Below are the code and all the weights of a small trained network. Each question names an input and a target symbol and asks about switching units off, where a switched-off unit gives its printed mean instead of its output.

import numpy as np


def w(rows, s, z=0):
    codes = np.array(rows[::2]) - 128.0
    scale = np.full(codes.shape[1], s)
    scale[-1] = z or s
    return codes * scale


def f(y):
    return np.maximum(y, 0)


def softmax(a):
    e = np.exp(a - a.max(-1, keepdims=True))
    return e / e.sum(-1, keepdims=True)


def log_softmax(a):
    a = a - a.max(-1, keepdims=True)
    return a - np.log(np.exp(a).sum(-1, keepdims=True))


def net(x, mask):
    ids = ['ΓΘΛΞΣΦαδεζηπτψω'.index(c) for c in x.split()]
    T = len(ids)
    res = E[ids] + P[:T]
    r = res
    for j in range(2):
        rows = slice(2 * j, 2 * j + 2)
        q, k, v = (r @ M[0][rows].T for M in (Q, K, V))
        z = softmax(np.where(np.tri(T) > 0, q @ k.T / 2**0.5, -1e9)) @ v
        o = O[0][rows]
        res = res + np.where(mask[j], z, o[:, -1]) @ o[:, :-1]
    y = f(res @ A[0][:, :-1].T + A[0][:, -1])
    res = res + np.where(mask[2:6], y, B[0][:, -1]) @ B[0][:, :-1]
    return log_softmax(res[-1] @ U[:, :-1].T + U[:, -1])


Q, K, V, O, A, B = {}, {}, {}, {}, {}, {}
E = w([
[75,179,72,126,119],'Γ',
[113,32,174,166,153],'Θ',
[110,114,149,148,153],'Λ',
[252,76,58,167,67],'Ξ',
[57,93,170,110,142],'Σ',
[138,127,87,178,142],'Φ',
[90,126,48,151,82],'α',
[71,155,109,163,105],'δ',
[75,108,98,87,122],'ε',
[68,107,127,125,109],'ζ',
[136,116,72,115,151],'η',
[59,84,140,165,105],'π',
[71,145,159,201,124],'τ',
[130,136,120,112,158],'ψ',
[138,34,123,108,161],'ω',
],0.023)
P = w([
[209,254,234,67,123],'0',
[53,81,125,198,192],'1',
[48,54,137,194,182],'2',
[46,70,121,202,184],'3',
[44,63,130,207,179],'4',
[51,70,121,207,181],'5',
[56,75,123,202,181],'6',
[56,64,109,217,171],'7',
[66,63,95,222,170],'8',
[64,60,103,216,179],'9',
[66,58,96,217,174],'10',
[60,63,99,234,173],'11',
[82,20,91,239,161],'12',
],0.0081)
Q[0] = w([
[217,232,187,96,74],'head 1',
[159,111,124,41,114],'head 1',
[1,64,53,220,168],'head 2',
[81,108,202,57,55],'head 2',
],0.01)
K[0] = w([
[24,122,76,135,248],'head 1',
[112,101,81,209,151],'head 1',
[137,220,193,15,129],'head 2',
[91,131,140,112,154],'head 2',
],0.012)
V[0] = w([
[100,199,208,255,91],'head 1',
[51,181,22,83,3],'head 1',
[15,29,228,101,51],'head 2',
[168,169,207,6,233],'head 2',
],0.0095)
O[0] = w([
[146,247,102,226,183,149],'head 1',
[9,110,97,99,124,126],'head 1',
[102,200,233,146,80,135],'head 2',
[141,141,160,68,202,254],'head 2',
],0.016,0.0081)
A[0] = w([
[140,169,145,166,122,2],'neuron 1',
[67,53,76,67,253,73],'neuron 2',
[179,27,54,129,28,142],'neuron 3',
[139,98,89,178,202,136],'neuron 4',
],0.0077,0.0093)
B[0] = w([
[165,178,183,169,3,145],'neuron 1',
[153,185,136,129,60,250],'neuron 2',
[67,81,210,114,156,168],'neuron 3',
[199,157,58,159,158,186],'neuron 4',
],0.012,0.023)
U = w([
[97,188,30,112,68,167],'Γ',
[215,116,175,165,65,103],'Θ',
[157,154,153,148,254,162],'Λ',
[152,81,157,193,146,87],'Ξ',
[107,195,216,100,213,59],'Σ',
[172,117,54,187,118,136],'Φ',
[21,128,56,164,47,44],'α',
[40,174,64,181,208,111],'δ',
[40,149,144,5,50,113],'ε',
[28,179,144,130,220,194],'ζ',
[184,102,81,56,24,164],'η',
[111,141,145,199,43,170],'π',
[164,152,95,219,81,2],'τ',
[194,196,105,72,122,117],'ψ',
[208,100,214,63,134,44],'ω',
],0.0066,0.009)

Each question gives the input, a string of symbols that net reads in full, and the target symbol t.
The units are the heads (2 rows each of Q, K, V and O) and the neurons (one row each of A and B). Each row of codes is followed by its name. A weight is (code - 128) times the scale printed after its matrix; where a second scale follows, it is the last column's (O, A, B and U).
mask holds one flag per unit, heads first, then neurons. A switched-off unit (its flag False) gives its mean, the last column of its rows in O or B, instead of its output. The means were averaged over made-up inputs and are rounded, as every weight is.
A unit's drop is (log p(t) with every unit on - log p(t) with that unit switched off) / (log p(t) with every unit on - log p(t) with every unit switched off).
The circuit of an input: a set's keep is (log p(t) with only the set's units on - log p(t) with every unit switched off) / (log p(t) with every unit on - log p(t) with every unit switched off). Starting from all 6 units, units are removed one at a time, each time the one whose removal leaves the highest keep (on an exact tie, the one counted first), for as long as the keep stays at least 0.8.
circuit, biggest first: the units of the circuit, biggest drop first
most important unit: the unit with the biggest drop
top k neurons: the k neurons with the biggest drops, biggest first
heads that matter: for each layer, one digit per head in row order, 1 if its drop is at least 0.15 and else 0, layers parted by /
drop of u: that unit's drop, to one decimal
input Σ Λ Λ Γ ε ε ε π, target Σ: most important unit -> head 2
input η Σ Θ Λ π Θ ε ω α η τ, target η: circuit, biggest first -> (head 1; head 2)
input Λ ε ω Φ π Γ ζ, target Λ: circuit, biggest first -> (head 1; neuron 2)
input τ Φ π Λ η π ε Σ, target τ: circuit, biggest first -> (head 1; neuron 1)
input ω ψ Γ ψ α, target ω: heads that matter -> 10
input ω ψ ε ε, target ω: heads that matter -> 10
input α ε ψ ε Λ Θ Γ Σ ω η ε, target α: heads that matter -> 11
input ψ ε ε ζ, target ψ: heads that matter -> 01
input α Λ ε Λ Λ ω Ξ ε δ ε η ε, target ε: circuit, biggest first -> (head 1; neuron 4)
input Γ π α Σ, target Γ: circuit, biggest first -> (neuron 2; head 2; head 1)
input ε π π ε Θ π π ε ε η Ξ, target Ξ: circuit, biggest first -> (neuron 3; head 2; neuron 2)
input α δ Φ Φ, target α: circuit, biggest first -> (head 1; head 2)
input η ε π, target η: circuit, biggest first -> (head 2; head 1)
input Θ π ε π Γ Σ Γ η Γ ψ ε π Σ, target Θ: circuit, biggest first -> (head 1)
input Σ ω δ π τ α Θ Λ π ψ, target Σ: top 2 neurons -> (neuron 4; neuron 2)
input ζ Λ π, target ζ: circuit, biggest first -> (neuron 2; head 2; head 1)
input π π Λ ζ δ ε π Γ π δ ζ, target π: top 2 neurons -> (neuron 1; neuron 4)
input ψ η Γ Λ π Λ, target ψ: top 3 neurons -> (neuron 2; neuron 3; neuron 4)
input π Γ ψ η Θ δ Λ π Γ ε η ε π, target π: top 2 neurons -> (neuron 1; neuron 4)
input ε Φ Θ ω Σ δ Λ ε, target ε: top neuron -> (neuron 4)
input δ α ε ε τ α Γ δ Γ ζ ε ε Λ, target δ: drop of neuron 3 -> 0.0
input Λ Φ Φ τ η Λ, target Λ: drop of neuron 2 -> 0.3
input α Γ ε η ε, target α: drop of head 1 -> 0.3
input Φ ψ η Θ, target Φ: drop of neuron 4 -> 0.2
